Here is a tiny trained network, its code and every weight. The questions are about switching its units off for an input and a target symbol, where a switched-off unit gives its printed mean instead of its output.

import numpy as np


def w(rows, s, z=0):
    codes = np.array(rows[::2]) - 128.0
    scale = np.full(codes.shape[1], s)
    scale[-1] = z or s
    return codes * scale


def f(y):
    return y / 2 * (1 + np.tanh(0.7978845608 * (y + 0.044715 * y**3)))


def softmax(a):
    e = np.exp(a - a.max(-1, keepdims=True))
    return e / e.sum(-1, keepdims=True)


def log_softmax(a):
    a = a - a.max(-1, keepdims=True)
    return a - np.log(np.exp(a).sum(-1, keepdims=True))


def net(x, mask):
    ids = ['ΔΘΣΨΩαεζηλμξπτφ'.index(c) for c in x.split()]
    T = len(ids)
    res = E[ids] + P[:T]
    r = res
    for j in range(2):
        rows = slice(2 * j, 2 * j + 2)
        q, k, v = (r @ M[0][rows].T for M in (Q, K, V))
        z = softmax(np.where(np.tri(T) > 0, q @ k.T / 2**0.5, -1e9)) @ v
        o = O[0][rows]
        res = res + np.where(mask[j], z, o[:, -1]) @ o[:, :-1]
    y = f(res @ A[0][:, :-1].T + A[0][:, -1])
    res = res + np.where(mask[2:6], y, B[0][:, -1]) @ B[0][:, :-1]
    return log_softmax(res[-1] @ U[:, :-1].T + U[:, -1])


Q, K, V, O, A, B = {}, {}, {}, {}, {}, {}
E = w([
[173,160,85,119,122],'Δ',
[160,150,77,137,109],'Θ',
[181,168,85,110,121],'Σ',
[172,156,81,106,116],'Ψ',
[168,148,81,124,108],'Ω',
[173,157,80,122,113],'α',
[170,156,80,119,121],'ε',
[165,151,81,121,111],'ζ',
[132,113,86,172,39],'η',
[118,128,106,151,117],'λ',
[145,201,64,110,173],'μ',
[56,186,98,138,89],'ξ',
[79,161,176,84,215],'π',
[149,100,170,142,246],'τ',
[91,93,93,166,218],'φ',
],0.013)
P = w([
[183,154,23,2,135],'0',
[149,135,14,59,124],'1',
[119,128,24,77,114],'2',
[123,135,41,109,108],'3',
[121,146,59,129,110],'4',
[121,149,73,148,112],'5',
[133,173,92,176,115],'6',
[128,163,117,195,118],'7',
[120,187,127,216,127],'8',
[134,195,142,227,133],'9',
[153,202,155,252,137],'10',
],0.0076)
Q[0] = w([
[97,87,251,60,194],'head 1',
[79,174,126,99,136],'head 1',
[158,226,85,202,100],'head 2',
[129,151,72,141,108],'head 2',
],0.015)
K[0] = w([
[190,86,16,33,111],'head 1',
[147,100,132,121,172],'head 1',
[95,150,206,247,140],'head 2',
[86,136,158,185,171],'head 2',
],0.012)
V[0] = w([
[71,235,181,56,186],'head 1',
[245,75,204,168,189],'head 1',
[89,110,85,147,255],'head 2',
[90,130,170,142,182],'head 2',
],0.0097)
O[0] = w([
[67,168,149,26,57,99],'head 1',
[180,1,103,98,83,1],'head 1',
[21,109,17,133,168,126],'head 2',
[63,95,93,117,57,78],'head 2',
],0.0083,0.0093)
A[0] = w([
[99,111,109,155,172,253],'neuron 1',
[211,110,184,165,254,177],'neuron 2',
[126,120,248,91,246,131],'neuron 3',
[99,161,118,191,68,116],'neuron 4',
],0.0062,0.0023)
B[0] = w([
[113,132,81,137,119,199],'neuron 1',
[108,108,2,92,1,254],'neuron 2',
[70,107,122,58,73,142],'neuron 3',
[99,109,153,163,165,224],'neuron 4',
],0.0081,0.0049)
U = w([
[141,118,146,106,156,33],'Δ',
[170,127,126,80,171,50],'Θ',
[144,119,145,110,142,40],'Σ',
[142,115,146,104,153,33],'Ψ',
[105,128,155,207,85,92],'Ω',
[142,113,146,116,153,45],'α',
[157,123,140,89,158,49],'ε',
[178,124,143,76,164,104],'ζ',
[247,145,95,174,59,104],'η',
[152,69,193,233,115,254],'λ',
[140,200,32,72,160,250],'μ',
[140,220,253,140,213,160],'ξ',
[48,117,177,24,11,162],'π',
[68,37,102,74,52,158],'τ',
[37,133,48,220,165,104],'φ',
],0.0053,0.0043)

Each question gives the input, a string of symbols that net reads in full, and the target symbol t.
The units are the heads (2 rows each of Q, K, V and O) and the neurons (one row each of A and B). Each row of codes is followed by its name. A weight is (code - 128) times the scale printed after its matrix; where a second scale follows, it is the last column's (O, A, B and U).
mask holds one flag per unit, heads first, then neurons. A switched-off unit (its flag False) gives its mean, the last column of its rows in O or B, instead of its output. The means were averaged over made-up inputs and are rounded, as every weight is.
A unit's drop is (log p(t) with every unit on - log p(t) with that unit switched off) / (log p(t) with every unit on - log p(t) with every unit switched off).
The circuit of an input: a set's keep is (log p(t) with only the set's units on - log p(t) with every unit switched off) / (log p(t) with every unit on - log p(t) with every unit switched off). Starting from all 6 units, units are removed one at a time, each time the one whose removal leaves the highest keep (on an exact tie, the one counted first), for as long as the keep stays at least 0.8.
circuit, biggest first: the units of the circuit, biggest drop first
most important unit: the unit with the biggest drop
which heads matter: for each layer, one digit per head in row order, 1 if its drop is at least 0.15 and else 0, layers parted by /
drop when u is switched off: that unit's drop, to one decimal
input η φ ε Δ Ω η Θ η, target η: most important unit	head 1
input ξ ξ η ξ ζ, target ξ: which heads matter	10
input η Σ ξ ξ ε, target ξ: which heads matter	10
input η Θ φ φ μ Θ η η η Δ, target η: which heads matter	11
input ξ λ η φ Δ, target φ: which heads matter	01
input ξ η η η λ τ η ζ η η Σ, target η: circuit, biggest first	head 1; neuron 2; head 2
input ε ξ φ η η η μ η φ Ψ, target φ: which heads matter	01
input η ξ ξ η ξ Δ, target ξ: which heads matter	10
input ε π η, target π: which heads matter	10
input η η ξ Θ Θ η η ε λ φ Σ, target φ: which heads matter	01
input η ξ ζ η η η ζ ζ η η Θ, target η: circuit, biggest first	head 1; neuron 2; head 2
input ξ Θ ξ ξ, target ξ: which heads matter	10
input π η λ η ζ ξ Θ ε ζ τ η, target τ: circuit, biggest first	head 1; head 2
input φ η η ξ η ξ λ η η η ζ, target η: which heads matter	11
input η η Θ η, target η: drop when head 1 is switched off	0.6
input η ξ ζ Θ φ η, target φ: drop when head 2 is switched off	1.1
input φ η Θ Δ η Θ η π η, target π: drop when neuron 1 is switched off	0.0
